Below is a small trained network, with its code and all its weights. Each question gives an input and a class and asks what happens when units are switched off, that is, made to give their printed mean instead of their output.

import numpy as np


def w(rows, s, z=0):
    codes = np.array(rows[::2]) - 128.0
    scale = np.full(codes.shape[1], s)
    scale[-1] = z or s
    return codes * scale


def f(y):
    return np.maximum(y, 0)


def log_softmax(a):
    a = a - a.max(-1, keepdims=True)
    return a - np.log(np.exp(a).sum(-1, keepdims=True))


def net(x, mask):
    res = np.array(x, float).reshape(1, 5) / 4 @ E
    y = f(res @ A[0][:, :-1].T + A[0][:, -1])
    res = res + np.where(mask, y, B[0][:, -1]) @ B[0][:, :-1]
    return log_softmax(res[-1] @ U[:, :-1].T + U[:, -1])


A, B = {}, {}
E = w([
[122,203,39,170,61,86,141,52,191,195,103,148],'x0',
[137,210,98,129,101,206,216,172,157,100,48,67],'x1',
[28,252,137,115,100,92,104,153,85,200,113,86],'x2',
[96,124,134,159,107,155,108,153,150,212,134,134],'x3',
[62,101,153,135,117,145,96,199,83,174,144,110],'x4',
],0.013)
A[0] = w([
[127,65,114,120,181,78,46,101,113,169,225,182,165],'N0',
[129,109,58,120,114,165,136,109,132,174,103,104,99],'N1',
[132,122,210,147,84,118,166,96,99,136,201,165,80],'N2',
[122,182,61,129,114,109,186,44,177,185,52,121,129],'N3',
[126,51,181,74,55,90,2,156,136,135,203,224,253],'N4',
[108,147,131,52,76,131,124,216,95,192,72,62,183],'N5',
],0.0075,0.0024)
B[0] = w([
[104,46,140,158,127,64,36,67,109,238,138,250,237],'N0',
[213,215,42,157,143,108,180,182,167,190,119,177,166],'N1',
[111,125,145,125,196,132,59,145,80,181,130,101,159],'N2',
[146,104,90,53,134,29,135,141,185,123,90,55,249],'N3',
[78,56,224,105,197,147,58,102,130,157,185,77,250],'N4',
[61,136,125,197,166,181,173,206,146,199,27,1,233],'N5',
],0.0096,0.014)
U = w([
[115,74,185,152,135,121,77,22,78,145,218,203,191],'0',
[147,152,54,123,47,82,139,72,235,111,125,114,5],'1',
[215,66,142,101,108,224,188,101,147,4,145,170,235],'2',
[48,171,173,187,90,208,150,254,107,118,142,102,32],'3',
],0.0072,0.0018)

Each question gives the input, the list of numbers given to net, and the class t.
The units are the neurons (one row each of A and B). Each row of codes is followed by its name. A weight is (code - 128) times the scale printed after its matrix; where a second scale follows, it is the last column's (A, B and U).
mask holds one flag per neuron, in row order. A switched-off neuron (its flag False) gives its mean, the last column of its row in B, instead of its output. The means were averaged over made-up inputs and are rounded, as every weight is.
A unit's drop is (log p(t) with every unit on - log p(t) with that unit switched off) / (log p(t) with every unit on - log p(t) with every unit switched off).
The circuit of an input: a set's keep is (log p(t) with only the set's units on - log p(t) with every unit switched off) / (log p(t) with every unit on - log p(t) with every unit switched off). Starting from all 6 units, units are removed one at a time, each time the one whose removal leaves the highest keep (on an exact tie, the one counted first), for as long as the keep stays at least 0.8.
units of the circuit, in order: the units of the circuit, biggest drop first
top k neurons: the k neurons with the biggest drops, biggest first
drop when u is switched off: that unit's drop, to one decimal
input [3,6,5,3,-1], class 1: units of the circuit, in order -> (N3)
input [-3,-2,6,1,-5], class 3: top 3 neurons -> (N0; N4; N3)
input [1,-1,3,-7,0], class 1: top 2 neurons -> (N4; N0)
input [-5,1,-3,-1,-1], class 2: top 2 neurons -> (N0; N5)
input [-4,-1,2,-5,-6], class 2: top 2 neurons -> (N0; N4)
input [-8,-1,-1,-1,8], class 0: top 2 neurons -> (N4; N0)
input [-5,-2,8,-2,-5], class 3: drop when N0 is switched off -> 0.2
input [-4,0,3,4,-5], class 3: drop when N4 is switched off -> 0.1
input [-1,6,-5,5,-1], class 2: drop when N3 is switched off -> 0.2
input [-8,-1,0,-2,-8], class 2: top 2 neurons -> (N0; N4)
